Below are the code and all the weights of a small trained network. Each question names an input and a target symbol and asks about switching units off, where a switched-off unit gives its printed mean instead of its output.

import numpy as np


def w(rows, s, z=0):
    codes = np.array(rows[::2]) - 128.0
    scale = np.full(codes.shape[1], s)
    scale[-1] = z or s
    return codes * scale


def f(y):
    return np.maximum(y, 0)


def softmax(a):
    e = np.exp(a - a.max(-1, keepdims=True))
    return e / e.sum(-1, keepdims=True)


def log_softmax(a):
    a = a - a.max(-1, keepdims=True)
    return a - np.log(np.exp(a).sum(-1, keepdims=True))


def net(x, mask):
    ids = ['γζηθλμσφψω'.index(c) for c in x.split()]
    T = len(ids)
    res = E[ids] + P[:T]
    q, k, v = (res @ M[0].T for M in (Q, K, V))
    z = softmax(np.where(np.tri(T) > 0, q @ k.T / 4**0.5, -1e9)) @ v
    res = res + np.where(mask[0], z, O[0][:, -1]) @ O[0][:, :-1]
    y = f(res @ A[0][:, :-1].T + A[0][:, -1])
    res = res + np.where(mask[1:9], y, B[0][:, -1]) @ B[0][:, :-1]
    return log_softmax(res[-1] @ U[:, :-1].T + U[:, -1])


Q, K, V, O, A, B = {}, {}, {}, {}, {}, {}
E = w([
[211,53,121,129],'γ',
[191,103,169,160],'ζ',
[136,107,153,92],'η',
[96,164,114,45],'θ',
[91,187,77,234],'λ',
[136,174,99,91],'μ',
[66,246,182,77],'σ',
[2,223,185,125],'φ',
[93,228,139,34],'ψ',
[26,129,44,165],'ω',
],0.009)
P = w([
[122,177,130,162],'0',
[100,64,113,79],'1',
[214,96,70,209],'2',
[160,98,179,104],'3',
[47,116,169,98],'4',
[123,172,57,7],'5',
[144,130,163,148],'6',
[92,74,159,127],'7',
],0.014)
Q[0] = w([
[79,121,190,208],'H1',
[41,28,109,1],'H1',
[86,91,249,151],'H1',
[97,128,99,188],'H1',
],0.0076)
K[0] = w([
[74,86,219,17],'H1',
[194,29,2,89],'H1',
[34,44,128,35],'H1',
[157,128,215,100],'H1',
],0.007)
V[0] = w([
[126,60,92,169],'H1',
[150,162,1,82],'H1',
[149,176,134,130],'H1',
[67,110,40,81],'H1',
],0.016)
O[0] = w([
[111,145,105,189,187],'H1',
[40,251,184,78,56],'H1',
[146,126,128,95,124],'H1',
[43,170,156,124,3],'H1',
],0.019,0.0017)
A[0] = w([
[56,84,147,155,234],'N1',
[118,159,2,92,89],'N2',
[169,197,82,184,152],'N3',
[178,149,31,75,129],'N4',
[247,225,239,140,118],'N5',
[8,35,103,80,69],'N6',
[190,103,196,27,68],'N7',
[87,73,8,27,253],'N8',
],0.0099,0.0048)
B[0] = w([
[102,49,184,112,237],'N1',
[253,126,180,143,179],'N2',
[99,149,61,213,208],'N3',
[186,20,132,103,239],'N4',
[56,240,107,68,222],'N5',
[243,57,7,213,207],'N6',
[155,198,204,223,221],'N7',
[8,91,122,148,254],'N8',
],0.013,0.0064)
U = w([
[167,103,2,34,228],'γ',
[140,129,55,104,124],'ζ',
[145,144,48,187,28],'η',
[33,62,76,114,253],'θ',
[114,138,117,172,24],'λ',
[142,32,165,91,167],'μ',
[123,117,85,99,87],'σ',
[159,24,238,66,123],'φ',
[241,82,81,78,102],'ψ',
[165,119,178,146,51],'ω',
],0.0073,0.0035)

Each question gives the input, a string of symbols that net reads in full, and the target symbol t.
The units are the heads (4 rows each of Q, K, V and O) and the neurons (one row each of A and B). Each row of codes is followed by its name. A weight is (code - 128) times the scale printed after its matrix; where a second scale follows, it is the last column's (O, A, B and U).
mask holds one flag per unit, heads first, then neurons. A switched-off unit (its flag False) gives its mean, the last column of its rows in O or B, instead of its output. The means were averaged over made-up inputs and are rounded, as every weight is.
A unit's drop is (log p(t) with every unit on - log p(t) with that unit switched off) / (log p(t) with every unit on - log p(t) with every unit switched off).
The circuit of an input: a set's keep is (log p(t) with only the set's units on - log p(t) with every unit switched off) / (log p(t) with every unit on - log p(t) with every unit switched off). Starting from all 9 units, units are removed one at a time, each time the one whose removal leaves the highest keep (on an exact tie, the one counted first), for as long as the keep stays at least 0.8.
units of the circuit, in order: the units of the circuit, biggest drop first
most important unit: the unit with the biggest drop
k most important neurons: the k neurons with the biggest drops, biggest first
drop of u: that unit's drop, to one decimal
input ψ σ ζ γ μ γ, target ψ: units of the circuit, in order	(H1, N2)
input η φ γ η φ ζ, target η: units of the circuit, in order	(H1, N3)
input ζ γ θ, target ψ: most important unit	N4
input ζ ζ γ λ ζ θ, target η: 2 most important neurons	(N3, N2)
input ψ φ η λ γ ζ φ, target φ: 2 most important neurons	(N3, N1)
input ζ σ θ ζ, target ω: units of the circuit, in order	(N7, H1, N4)
input ζ γ ω ζ ζ φ φ, target φ: units of the circuit, in order	(H1, N3)
input η γ σ, target γ: units of the circuit, in order	(H1, N5, N7)
input μ λ ζ ψ ζ ψ, target ψ: 2 most important neurons	(N2, N4)
input ζ σ γ μ μ ζ, target η: 2 most important neurons	(N3, N1)
input ζ θ ζ λ ψ ψ ψ, target λ: 3 most important neurons	(N7, N5, N4)
input γ μ σ ζ γ ζ, target φ: 3 most important neurons	(N4, N2, N6)
input ζ ζ ω, target ψ: 3 most important neurons	(N4, N2, N5)
input η ζ ζ ζ ζ μ, target ψ: units of the circuit, in order	(N2)
input ζ φ λ, target ψ: 4 most important neurons	(N4, N2, N5, N7)
input σ σ λ, target φ: 2 most important neurons	(N4, N6)
input σ ω ζ ψ, target θ: 2 most important neurons	(N7, N2)
input ζ ω ζ η η η, target ψ: 2 most important neurons	(N2, N4)
input σ ζ ψ, target φ: drop of N4	0.6
input ζ ζ ζ ω η φ, target ψ: drop of N3	-0.1
input ζ η ζ γ λ ζ, target ψ: drop of N2	0.9
